Here is a tiny trained network, its code and every weight. The questions are about switching its units off for an input and a class, where a switched-off unit gives its printed mean instead of its output.

import numpy as np


def w(rows, s, z=0):
    codes = np.array(rows[::2]) - 128.0
    scale = np.full(codes.shape[1], s)
    scale[-1] = z or s
    return codes * scale


def f(y):
    return y / 2 * (1 + np.tanh(0.7978845608 * (y + 0.044715 * y**3)))


def log_softmax(a):
    a = a - a.max(-1, keepdims=True)
    return a - np.log(np.exp(a).sum(-1, keepdims=True))


def net(x, mask):
    res = np.array(x, float).reshape(1, 5) / 4 @ E
    y = f(res @ A[0][:, :-1].T + A[0][:, -1])
    res = res + np.where(mask, y, B[0][:, -1]) @ B[0][:, :-1]
    return log_softmax(res[-1] @ U[:, :-1].T + U[:, -1])


A, B = {}, {}
E = w([
[23,203,158,134,183,130,175,109,192,76],'x0',
[58,99,24,112,50,156,82,69,140,89],'x1',
[169,142,45,243,150,194,164,95,254,223],'x2',
[161,217,162,187,85,59,70,21,119,133],'x3',
[124,129,130,131,130,131,129,121,123,133],'x4',
],0.006)
A[0] = w([
[108,118,182,77,123,77,104,144,66,64,24],'neuron 1',
[157,203,162,157,83,44,76,46,117,126,64],'neuron 2',
[150,203,149,171,89,50,74,50,115,140,2],'neuron 3',
[57,97,32,109,42,148,81,71,131,86,101],'neuron 4',
[105,66,94,88,160,195,188,207,141,134,49],'neuron 5',
[58,100,48,102,30,163,69,77,133,71,114],'neuron 6',
[106,117,173,70,113,84,102,144,74,61,37],'neuron 7',
[249,57,111,124,57,101,65,140,60,188,114],'neuron 8',
[105,122,171,63,118,86,99,141,74,69,13],'neuron 9',
[2,222,176,140,202,110,178,102,181,68,110],'neuron 10',
[92,65,112,67,148,197,186,212,122,116,5],'neuron 11',
[107,120,173,66,110,84,104,143,76,65,38],'neuron 12',
[199,155,229,137,212,81,163,178,104,159,53],'neuron 13',
],0.0053,0.0015)
B[0] = w([
[175,166,73,179,126,182,131,105,185,174,213],'neuron 1',
[160,61,105,117,134,66,206,112,87,60,222],'neuron 2',
[191,55,95,138,140,56,216,72,105,32,204],'neuron 3',
[172,232,193,147,190,141,233,217,72,154,224],'neuron 4',
[205,82,80,173,163,53,151,61,125,63,195],'neuron 5',
[161,212,195,139,183,137,221,222,60,154,229],'neuron 6',
[165,148,70,201,134,168,110,85,204,187,211],'neuron 7',
[72,65,150,55,34,225,164,151,140,128,254],'neuron 8',
[185,150,60,196,126,185,103,72,189,189,204],'neuron 9',
[89,38,140,38,3,244,191,133,143,127,248],'neuron 10',
[212,51,90,155,167,28,200,74,88,29,193],'neuron 11',
[161,143,73,197,134,172,101,83,197,186,209],'neuron 12',
[146,186,177,133,138,131,224,213,72,148,222],'neuron 13',
],0.0063,0.0039)
U = w([
[167,156,59,237,151,166,108,72,228,229,99],'0',
[166,70,106,131,162,20,150,84,86,2,89],'1',
[115,135,142,110,131,121,115,140,121,140,245],'2',
[142,214,193,124,179,124,165,214,59,162,82],'3',
[90,69,146,6,40,201,136,130,140,133,86],'4',
[58,143,144,67,170,58,12,119,118,148,118],'5',
],0.0094,0.011)

Each question gives the input, the list of numbers given to net, and the class t.
The units are the neurons (one row each of A and B). Each row of codes is followed by its name. A weight is (code - 128) times the scale printed after its matrix; where a second scale follows, it is the last column's (A, B and U).
mask holds one flag per neuron, in row order. A switched-off neuron (its flag False) gives its mean, the last column of its row in B, instead of its output. The means were averaged over made-up inputs and are rounded, as every weight is.
A unit's drop is (log p(t) with every unit on - log p(t) with that unit switched off) / (log p(t) with every unit on - log p(t) with every unit switched off).
The circuit of an input: a set's keep is (log p(t) with only the set's units on - log p(t) with every unit switched off) / (log p(t) with every unit on - log p(t) with every unit switched off). Starting from the 12 units with the biggest drops (on a tie, the unit counted first), units are removed one at a time, each time the one whose removal leaves the highest keep (on an exact tie, the one counted first), for as long as the keep stays at least 0.8.
units of the circuit, in order: the units of the circuit, biggest drop first
k most important neurons: the k neurons with the biggest drops, biggest first
drop of u: that unit's drop, to one decimal
input [5,1,1,8,-7], class 1: units of the circuit, in order : neuron 3
input [-7,7,1,-2,-5], class 3: units of the circuit, in order : neuron 4; neuron 6
input [7,3,-7,-8,2], class 1: 2 most important neurons : neuron 11; neuron 5
input [-5,5,3,8,-7], class 1: units of the circuit, in order : neuron 3; neuron 2
input [7,8,7,5,-7], class 3: 2 most important neurons : neuron 4; neuron 6
input [2,-4,4,8,6], class 1: 2 most important neurons : neuron 3; neuron 2
input [-8,7,2,5,-6], class 4: 2 most important neurons : neuron 8; neuron 13
input [-7,-7,3,-7,0], class 1: units of the circuit, in order : neuron 5; neuron 11
input [0,2,1,-5,4], class 1: 2 most important neurons : neuron 11; neuron 5
input [1,4,3,5,8], class 2: 2 most important neurons : neuron 11; neuron 5
input [7,8,4,5,-2], class 3: units of the circuit, in order : neuron 4; neuron 6
input [-4,7,1,2,3], class 3: 2 most important neurons : neuron 4; neuron 6
input [-7,7,1,4,-3], class 3: 3 most important neurons : neuron 4; neuron 6; neuron 10
input [4,-8,5,3,-4], class 3: units of the circuit, in order : neuron 13
input [6,-8,-1,8,3], class 1: 2 most important neurons : neuron 3; neuron 2
input [6,2,-1,-8,7], class 1: 3 most important neurons : neuron 11; neuron 5; neuron 8
input [1,8,-6,-2,-5], class 3: 2 most important neurons : neuron 6; neuron 4
input [-2,-4,-3,-5,-2], class 1: 2 most important neurons : neuron 11; neuron 5
input [6,-1,0,-6,3], class 1: 3 most important neurons : neuron 11; neuron 5; neuron 8
input [-7,3,4,-2,-4], class 4: units of the circuit, in order : neuron 8
input [2,2,-1,1,0], class 5: 2 most important neurons : neuron 8; neuron 13
input [6,6,-2,-1,-5], class 3: drop of neuron 8 : 0.3
input [-8,-7,-5,5,-1], class 4: drop of neuron 4 : 0.2
input [-1,-5,-2,-7,1], class 1: drop of neuron 2 : 0.0
input [-5,2,-5,4,1], class 0: drop of neuron 7 : 0.3
